Here is a tiny trained network, its code and every weight. The questions are about switching its units off for an input and a target symbol, where a switched-off unit gives its printed mean instead of its output.

import numpy as np


def w(rows, s, z=0):
    codes = np.array(rows[::2]) - 128.0
    scale = np.full(codes.shape[1], s)
    scale[-1] = z or s
    return codes * scale


def norm(h):
    return h / np.sqrt((h * h).mean(-1, keepdims=True) + 1e-5)


def f(y):
    return np.maximum(y, 0)


def softmax(a):
    e = np.exp(a - a.max(-1, keepdims=True))
    return e / e.sum(-1, keepdims=True)


def log_softmax(a):
    a = a - a.max(-1, keepdims=True)
    return a - np.log(np.exp(a).sum(-1, keepdims=True))


def net(x, mask):
    ids = ['ΛΦαβγδεζημπτ'.index(c) for c in x.split()]
    T = len(ids)
    res = E[ids] + P[:T]
    r = norm(res)
    for j in range(3):
        rows = slice(2 * j, 2 * j + 2)
        q, k, v = (r @ M[0][rows].T for M in (Q, K, V))
        z = softmax(np.where(np.tri(T) > 0, q @ k.T / 2**0.5, -1e9)) @ v
        o = O[0][rows]
        res = res + np.where(mask[j], z, o[:, -1]) @ o[:, :-1]
    y = f(norm(res) @ A[0][:, :-1].T + A[0][:, -1])
    res = res + np.where(mask[3:27], y, B[0][:, -1]) @ B[0][:, :-1]
    return log_softmax(norm(res)[-1] @ U[:, :-1].T + U[:, -1])


Q, K, V, O, A, B = {}, {}, {}, {}, {}, {}
E = w([
[3,149,105,33,64,134],'Λ',
[153,129,192,33,94,65],'Φ',
[93,117,101,194,143,111],'α',
[135,105,103,143,149,81],'β',
[27,199,160,131,75,66],'γ',
[31,25,151,86,184,217],'δ',
[77,157,148,17,78,75],'ε',
[145,115,115,144,136,106],'ζ',
[122,124,243,191,134,113],'η',
[111,120,121,157,162,72],'μ',
[123,130,128,148,163,87],'π',
[149,197,216,42,152,106],'τ',
],0.029)
P = w([
[156,133,98,103,39,237],'0',
[43,128,210,88,252,86],'1',
[39,113,201,95,232,83],'2',
[51,100,192,119,218,88],'3',
[46,93,171,108,220,73],'4',
[47,68,167,96,206,72],'5',
[40,65,168,106,208,64],'6',
[56,52,151,117,189,79],'7',
[59,52,153,111,183,64],'8',
[58,50,152,107,183,52],'9',
[65,38,147,118,177,61],'10',
[62,32,130,115,156,76],'11',
],0.011)
Q[0] = w([
[101,124,84,152,199,95],'head 1',
[122,140,183,88,80,184],'head 1',
[141,96,183,167,141,178],'head 2',
[100,160,251,93,36,170],'head 2',
[119,117,74,119,126,93],'head 3',
[142,141,211,105,86,155],'head 3',
],0.023)
K[0] = w([
[146,175,151,130,57,177],'head 1',
[66,93,212,106,205,90],'head 1',
[147,64,216,139,121,221],'head 2',
[47,120,214,88,201,3],'head 2',
[124,186,107,113,74,115],'head 3',
[95,102,191,101,154,24],'head 3',
],0.017)
V[0] = w([
[157,137,116,187,133,113],'head 1',
[79,128,139,152,83,45],'head 1',
[162,250,127,131,104,58],'head 2',
[142,153,31,78,142,118],'head 2',
[160,77,177,199,195,63],'head 3',
[78,31,112,73,150,126],'head 3',
],0.015)
O[0] = w([
[112,96,115,196,131,155,173],'head 1',
[192,155,169,195,122,110,254],'head 1',
[124,224,94,194,71,135,104],'head 2',
[164,190,4,66,163,179,59],'head 2',
[177,162,160,131,100,233,244],'head 3',
[189,86,147,54,184,99,177],'head 3',
],0.015,0.007)
A[0] = w([
[200,128,162,232,127,118,92],'neuron 1',
[83,134,191,72,88,75,194],'neuron 2',
[161,219,190,39,83,201,61],'neuron 3',
[98,145,203,85,122,186,84],'neuron 4',
[98,162,141,38,4,190,108],'neuron 5',
[179,119,106,117,59,214,53],'neuron 6',
[193,134,96,177,211,54,129],'neuron 7',
[167,68,106,148,129,102,73],'neuron 8',
[39,124,75,121,86,113,84],'neuron 9',
[186,94,156,121,158,114,116],'neuron 10',
[125,153,46,107,205,81,49],'neuron 11',
[115,203,43,134,105,193,2],'neuron 12',
[127,56,65,110,106,191,49],'neuron 13',
[156,85,107,102,196,103,130],'neuron 14',
[156,80,159,186,160,82,159],'neuron 15',
[62,201,142,165,19,96,146],'neuron 16',
[154,147,42,159,198,117,102],'neuron 17',
[193,196,96,206,176,101,127],'neuron 18',
[119,35,170,95,205,223,92],'neuron 19',
[170,172,205,83,9,116,132],'neuron 20',
[112,144,205,70,177,179,77],'neuron 21',
[213,116,82,154,217,148,85],'neuron 22',
[182,114,98,103,201,107,34],'neuron 23',
[99,193,78,130,111,187,12],'neuron 24',
],0.019,0.018)
B[0] = w([
[185,37,126,130,151,155,228],'neuron 1',
[204,182,154,116,160,111,253],'neuron 2',
[97,255,134,87,159,51,159],'neuron 3',
[76,83,36,123,150,89,166],'neuron 4',
[71,245,126,144,162,19,142],'neuron 5',
[111,50,112,170,87,183,133],'neuron 6',
[110,106,77,174,97,168,209],'neuron 7',
[124,182,128,156,155,147,131],'neuron 8',
[148,176,185,136,160,136,148],'neuron 9',
[141,125,135,163,147,131,179],'neuron 10',
[99,137,172,203,78,129,159],'neuron 11',
[87,154,89,61,110,206,145],'neuron 12',
[89,134,162,174,202,149,130],'neuron 13',
[112,118,161,122,154,178,178],'neuron 14',
[175,122,110,100,172,182,246],'neuron 15',
[147,152,121,50,189,73,189],'neuron 16',
[119,118,169,103,78,146,185],'neuron 17',
[103,120,82,124,47,144,218],'neuron 18',
[83,135,33,48,165,100,176],'neuron 19',
[152,160,204,130,191,93,205],'neuron 20',
[117,190,102,93,89,47,169],'neuron 21',
[97,109,187,102,35,93,178],'neuron 22',
[36,88,89,119,107,63,139],'neuron 23',
[66,146,94,66,112,207,139],'neuron 24',
],0.024,0.016)
U = w([
[70,85,93,198,182,87,117],'Λ',
[179,196,89,201,144,197,1],'Φ',
[127,126,64,167,216,211,5],'α',
[23,75,196,95,70,57,113],'β',
[177,121,14,145,123,80,20],'γ',
[96,46,89,27,151,89,20],'δ',
[94,149,90,231,102,85,155],'ε',
[57,135,193,173,162,191,60],'ζ',
[202,116,244,76,140,193,9],'η',
[184,81,116,108,45,145,175],'μ',
[100,190,122,70,115,219,58],'π',
[135,179,167,89,33,4,201],'τ',
],0.016,0.0056)

Each question gives the input, a string of symbols that net reads in full, and the target symbol t.
The units are the heads (2 rows each of Q, K, V and O) and the neurons (one row each of A and B). Each row of codes is followed by its name. A weight is (code - 128) times the scale printed after its matrix; where a second scale follows, it is the last column's (O, A, B and U).
mask holds one flag per unit, heads first, then neurons. A switched-off unit (its flag False) gives its mean, the last column of its rows in O or B, instead of its output. The means were averaged over made-up inputs and are rounded, as every weight is.
A unit's drop is (log p(t) with every unit on - log p(t) with that unit switched off) / (log p(t) with every unit on - log p(t) with every unit switched off).
The circuit of an input: a set's keep is (log p(t) with only the set's units on - log p(t) with every unit switched off) / (log p(t) with every unit on - log p(t) with every unit switched off). Starting from the 12 units with the biggest drops (on a tie, the unit counted first), units are removed one at a time, each time the one whose removal leaves the highest keep (on an exact tie, the one counted first), for as long as the keep stays at least 0.8.
units of the circuit, in order: the units of the circuit, biggest drop first
most important unit: the unit with the biggest drop
k most important neurons: the k neurons with the biggest drops, biggest first
heads that matter: for each layer, one digit per head in row order, 1 if its drop is at least 0.15 and else 0, layers parted by /
drop of u: that unit's drop, to one decimal
input ε μ α Λ μ μ β μ η μ, target ε: units of the circuit, in order	head 2; neuron 11; neuron 7; head 3
input ζ ζ μ β μ δ μ, target ζ: most important neuron	neuron 11
input δ δ μ π Λ δ μ α π τ δ μ, target δ: units of the circuit, in order	head 2; neuron 19
input α μ μ ζ η μ π π μ, target α: heads that matter	000
input μ π μ Φ β π η η μ μ μ, target μ: heads that matter	010
input γ α β β Λ Λ, target η: heads that matter	011
input δ π β α μ α β η ε δ, target δ: heads that matter	000
input π μ μ β μ η β Φ, target τ: 2 most important neurons	neuron 3; neuron 21
input π τ η τ τ π, target π: heads that matter	011
input δ π π μ τ γ α Λ μ π, target δ: heads that matter	010
input ε β η Λ π η μ π μ η ζ, target ε: heads that matter	011
input Φ μ π, target Φ: heads that matter	111
input τ π δ π ζ μ η μ π, target τ: heads that matter	110
input μ μ μ μ μ π η α, target μ: heads that matter	010
input Λ μ α η μ Λ γ π, target Λ: most important unit	head 3
input γ η μ π Λ η Φ ε μ, target γ: heads that matter	011
input ε ε α, target ε: heads that matter	011
input π μ μ μ π γ ζ μ γ, target η: 3 most important neurons	neuron 20; neuron 1; neuron 19
input ε α π η μ Λ γ β, target ε: 3 most important neurons	neuron 11; neuron 7; neuron 1
input δ Λ ε μ β δ τ ζ, target δ: most important unit	head 2
input τ β ζ π, target τ: drop of head 2	0.7
input τ μ μ ζ δ π μ, target τ: drop of head 1	1.1
input μ η Λ μ τ π η π μ μ ζ, target μ: drop of neuron 17	0.0
